Here is a tiny trained network, its code and every weight. The questions are about switching its units off for an input and a class, where a switched-off unit gives its printed mean instead of its output.

import numpy as np


def w(rows, s, z=0):
    codes = np.array(rows[::2]) - 128.0
    scale = np.full(codes.shape[1], s)
    scale[-1] = z or s
    return codes * scale


def f(y):
    return y / 2 * (1 + np.tanh(0.7978845608 * (y + 0.044715 * y**3)))


def log_softmax(a):
    a = a - a.max(-1, keepdims=True)
    return a - np.log(np.exp(a).sum(-1, keepdims=True))


def net(x, mask):
    res = np.array(x, float).reshape(1, 4) / 4 @ E
    y = f(res @ A[0][:, :-1].T + A[0][:, -1])
    res = res + np.where(mask, y, B[0][:, -1]) @ B[0][:, :-1]
    return log_softmax(res[-1] @ U[:, :-1].T + U[:, -1])


A, B = {}, {}
E = w([
[168,169,249,140,79,154,198,69],'x0',
[203,82,189,127,132,164,91,223],'x1',
[78,125,79,99,172,210,150,111],'x2',
[91,98,132,153,102,52,132,81],'x3',
],0.012)
A[0] = w([
[136,168,200,74,110,168,127,163,98],'neuron 1',
[162,118,30,3,171,81,35,199,243],'neuron 2',
[58,56,94,133,134,52,95,60,123],'neuron 3',
[144,124,104,81,184,127,102,110,165],'neuron 4',
[35,156,78,164,136,93,37,129,118],'neuron 5',
[131,159,152,93,71,99,186,210,106],'neuron 6',
[225,171,186,105,142,215,104,96,75],'neuron 7',
[163,146,149,73,60,155,117,117,71],'neuron 8',
[32,193,140,136,133,148,110,121,77],'neuron 9',
[105,125,235,137,144,128,179,27,253],'neuron 10',
[143,79,154,110,131,111,76,174,117],'neuron 11',
[151,134,112,172,82,99,100,81,142],'neuron 12',
[29,101,86,45,76,152,142,109,84],'neuron 13',
[197,29,49,153,117,175,123,147,75],'neuron 14',
[2,173,94,46,138,131,146,45,176],'neuron 15',
[214,146,159,140,168,175,158,131,86],'neuron 16',
],0.007,0.0047)
B[0] = w([
[183,89,75,167,67,165,47,48,170],'neuron 1',
[158,226,194,16,183,78,190,137,252],'neuron 2',
[16,10,141,119,25,147,86,128,188],'neuron 3',
[123,99,167,57,141,151,173,86,154],'neuron 4',
[59,38,73,67,81,71,99,98,185],'neuron 5',
[174,109,106,192,69,140,66,122,149],'neuron 6',
[58,105,44,190,141,76,101,114,193],'neuron 7',
[139,78,153,99,39,113,4,127,145],'neuron 8',
[170,145,111,156,155,107,125,161,148],'neuron 9',
[254,226,99,163,183,90,197,155,246],'neuron 10',
[185,190,131,120,160,153,127,150,164],'neuron 11',
[145,108,173,148,68,107,108,134,153],'neuron 12',
[156,108,118,210,143,108,89,130,168],'neuron 13',
[204,171,148,129,130,155,107,179,158],'neuron 14',
[173,136,191,108,41,106,173,159,232],'neuron 15',
[97,50,30,179,118,212,70,25,170],'neuron 16',
],0.0065,0.011)
U = w([
[87,149,254,86,123,120,193,143,176],'0',
[190,188,126,152,174,175,120,129,196],'1',
[59,49,48,185,78,175,43,94,3],'2',
],0.0078,0.002)

Each question gives the input, the list of numbers given to net, and the class t.
The units are the neurons (one row each of A and B). Each row of codes is followed by its name. A weight is (code - 128) times the scale printed after its matrix; where a second scale follows, it is the last column's (A, B and U).
mask holds one flag per neuron, in row order. A switched-off neuron (its flag False) gives its mean, the last column of its row in B, instead of its output. The means were averaged over made-up inputs and are rounded, as every weight is.
A unit's drop is (log p(t) with every unit on - log p(t) with that unit switched off) / (log p(t) with every unit on - log p(t) with every unit switched off).
The circuit of an input: a set's keep is (log p(t) with only the set's units on - log p(t) with every unit switched off) / (log p(t) with every unit on - log p(t) with every unit switched off). Starting from the 12 units with the biggest drops (on a tie, the unit counted first), units are removed one at a time, each time the one whose removal leaves the highest keep (on an exact tie, the one counted first), for as long as the keep stays at least 0.8.
units of the circuit, in order: the units of the circuit, biggest drop first
top k neurons: the k neurons with the biggest drops, biggest first
drop of u: that unit's drop, to one decimal
input [-4,6,7,1], class 0: units of the circuit, in order -> (neuron 2)
input [-5,-5,7,-5], class 0: units of the circuit, in order -> (neuron 2; neuron 15)
input [5,-3,-1,-1], class 1: units of the circuit, in order -> (neuron 10; neuron 2)
input [6,4,1,7], class 1: units of the circuit, in order -> (neuron 10; neuron 2)
input [3,4,-1,-3], class 2: units of the circuit, in order -> (neuron 2; neuron 16)
input [-4,-6,-1,0], class 0: top 3 neurons -> (neuron 15; neuron 2; neuron 16)
input [3,6,-7,1], class 1: top 3 neurons -> (neuron 3; neuron 11; neuron 5)
input [6,1,3,8], class 1: top 3 neurons -> (neuron 10; neuron 2; neuron 5)
input [-6,-4,6,-2], class 0: units of the circuit, in order -> (neuron 2; neuron 15)
input [-4,-4,-8,-7], class 0: units of the circuit, in order -> (neuron 10; neuron 2)
input [-8,-3,6,-1], class 0: units of the circuit, in order -> (neuron 2; neuron 15)
input [-4,-6,-7,-4], class 0: top 2 neurons -> (neuron 2; neuron 16)
input [3,5,3,3], class 1: top 2 neurons -> (neuron 3; neuron 5)
input [7,-8,2,-5], class 1: units of the circuit, in order -> (neuron 10)
input [7,7,-3,-1], class 2: units of the circuit, in order -> (neuron 16; neuron 7)
input [6,-8,1,-2], class 1: top 2 neurons -> (neuron 10; neuron 2)
input [1,2,5,-3], class 2: top 2 neurons -> (neuron 10; neuron 2)
input [4,3,4,-1], class 2: drop of neuron 2 -> 0.5
input [-3,-2,-4,-3], class 0: drop of neuron 10 -> 0.2
input [8,-7,1,-5], class 1: drop of neuron 10 -> 0.3
input [-6,5,5,7], class 0: units of the circuit, in order -> (neuron 2)
